Here is a tiny trained network, its code and every weight. The questions are about switching its units off for an input and a class, where a switched-off unit gives its printed mean instead of its output.

import numpy as np


def w(rows, s, z=0):
    codes = np.array(rows[::2]) - 128.0
    scale = np.full(codes.shape[1], s)
    scale[-1] = z or s
    return codes * scale


def f(y):
    return np.maximum(y, 0)


def log_softmax(a):
    a = a - a.max(-1, keepdims=True)
    return a - np.log(np.exp(a).sum(-1, keepdims=True))


def net(x, mask):
    res = np.array(x, float).reshape(1, 3) / 4 @ E
    y = f(res @ A[0][:, :-1].T + A[0][:, -1])
    res = res + np.where(mask, y, B[0][:, -1]) @ B[0][:, :-1]
    return log_softmax(res[-1] @ U[:, :-1].T + U[:, -1])


A, B = {}, {}
E = w([
[181,114,164],'x0',
[103,129,175],'x1',
[142,252,136],'x2',
],0.024)
A[0] = w([
[85,44,95,204],'neuron 0',
[143,243,106,174],'neuron 1',
[224,131,178,98],'neuron 2',
[123,42,66,135],'neuron 3',
[93,171,175,19],'neuron 4',
[194,225,173,34],'neuron 5',
[56,134,232,199],'neuron 6',
[188,124,46,226],'neuron 7',
[83,66,205,125],'neuron 8',
[250,83,184,134],'neuron 9',
[165,62,186,86],'neuron 10',
[229,116,86,131],'neuron 11',
[185,80,101,2],'neuron 12',
[202,150,176,119],'neuron 13',
[125,190,81,48],'neuron 14',
[159,71,172,12],'neuron 15',
],0.017,0.0092)
B[0] = w([
[68,108,91,210],'neuron 0',
[157,208,164,252],'neuron 1',
[60,110,172,170],'neuron 2',
[80,129,138,201],'neuron 3',
[66,171,119,156],'neuron 4',
[15,131,162,213],'neuron 5',
[116,105,14,184],'neuron 6',
[119,92,253,187],'neuron 7',
[191,153,145,182],'neuron 8',
[205,122,113,192],'neuron 9',
[183,141,122,175],'neuron 10',
[148,72,185,172],'neuron 11',
[125,88,205,153],'neuron 12',
[79,120,191,169],'neuron 13',
[191,141,127,182],'neuron 14',
[146,176,104,158],'neuron 15',
],0.015,0.029)
U = w([
[13,104,179,241],'0',
[60,70,60,120],'1',
[180,14,164,71],'2',
[244,106,125,205],'3',
[204,230,195,117],'4',
[104,246,78,43],'5',
[82,140,226,8],'6',
],0.014,0.017)

Each question gives the input, the list of numbers given to net, and the class t.
The units are the neurons (one row each of A and B). Each row of codes is followed by its name. A weight is (code - 128) times the scale printed after its matrix; where a second scale follows, it is the last column's (A, B and U).
mask holds one flag per neuron, in row order. A switched-off neuron (its flag False) gives its mean, the last column of its row in B, instead of its output. The means were averaged over made-up inputs and are rounded, as every weight is.
A unit's drop is (log p(t) with every unit on - log p(t) with that unit switched off) / (log p(t) with every unit on - log p(t) with every unit switched off).
The circuit of an input: a set's keep is (log p(t) with only the set's units on - log p(t) with every unit switched off) / (log p(t) with every unit on - log p(t) with every unit switched off). Starting from the 12 units with the biggest drops (on a tie, the unit counted first), units are removed one at a time, each time the one whose removal leaves the highest keep (on an exact tie, the one counted first), for as long as the keep stays at least 0.8.
circuit, biggest first: the units of the circuit, biggest drop first
most important unit: the unit with the biggest drop
k most important neurons: the k neurons with the biggest drops, biggest first
drop of u: that unit's drop, to one decimal
input [6,2,3], class 0: most important unit => neuron 5
input [0,1,8], class 5: circuit, biggest first => (neuron 1; neuron 5; neuron 7)
input [1,5,-4], class 3: 2 most important neurons => (neuron 8; neuron 5)
input [4,-2,7], class 6: circuit, biggest first => (neuron 5; neuron 1)
input [1,-1,-3], class 2: circuit, biggest first => (neuron 5; neuron 1)
input [0,5,-4], class 1: 4 most important neurons => (neuron 1; neuron 0; neuron 6; neuron 14)
input [5,1,0], class 3: circuit, biggest first => (neuron 1; neuron 9; neuron 5)
input [3,-1,0], class 2: circuit, biggest first => (neuron 1; neuron 5)
input [1,7,-8], class 3: 3 most important neurons => (neuron 8; neuron 10; neuron 5)
input [5,6,1], class 0: 2 most important neurons => (neuron 1; neuron 2)
input [-1,0,1], class 4: 2 most important neurons => (neuron 5; neuron 0)
input [5,0,6], class 6: 3 most important neurons => (neuron 1; neuron 5; neuron 0)
input [-6,1,6], class 5: 3 most important neurons => (neuron 7; neuron 5; neuron 4)
input [8,2,-3], class 3: most important unit => neuron 9
input [1,-5,-4], class 2: drop of neuron 4 => 0.1
input [2,3,3], class 0: drop of neuron 4 => 0.0
input [8,2,5], class 0: drop of neuron 5 => 0.5
input [3,6,6], class 0: drop of neuron 5 => 0.9
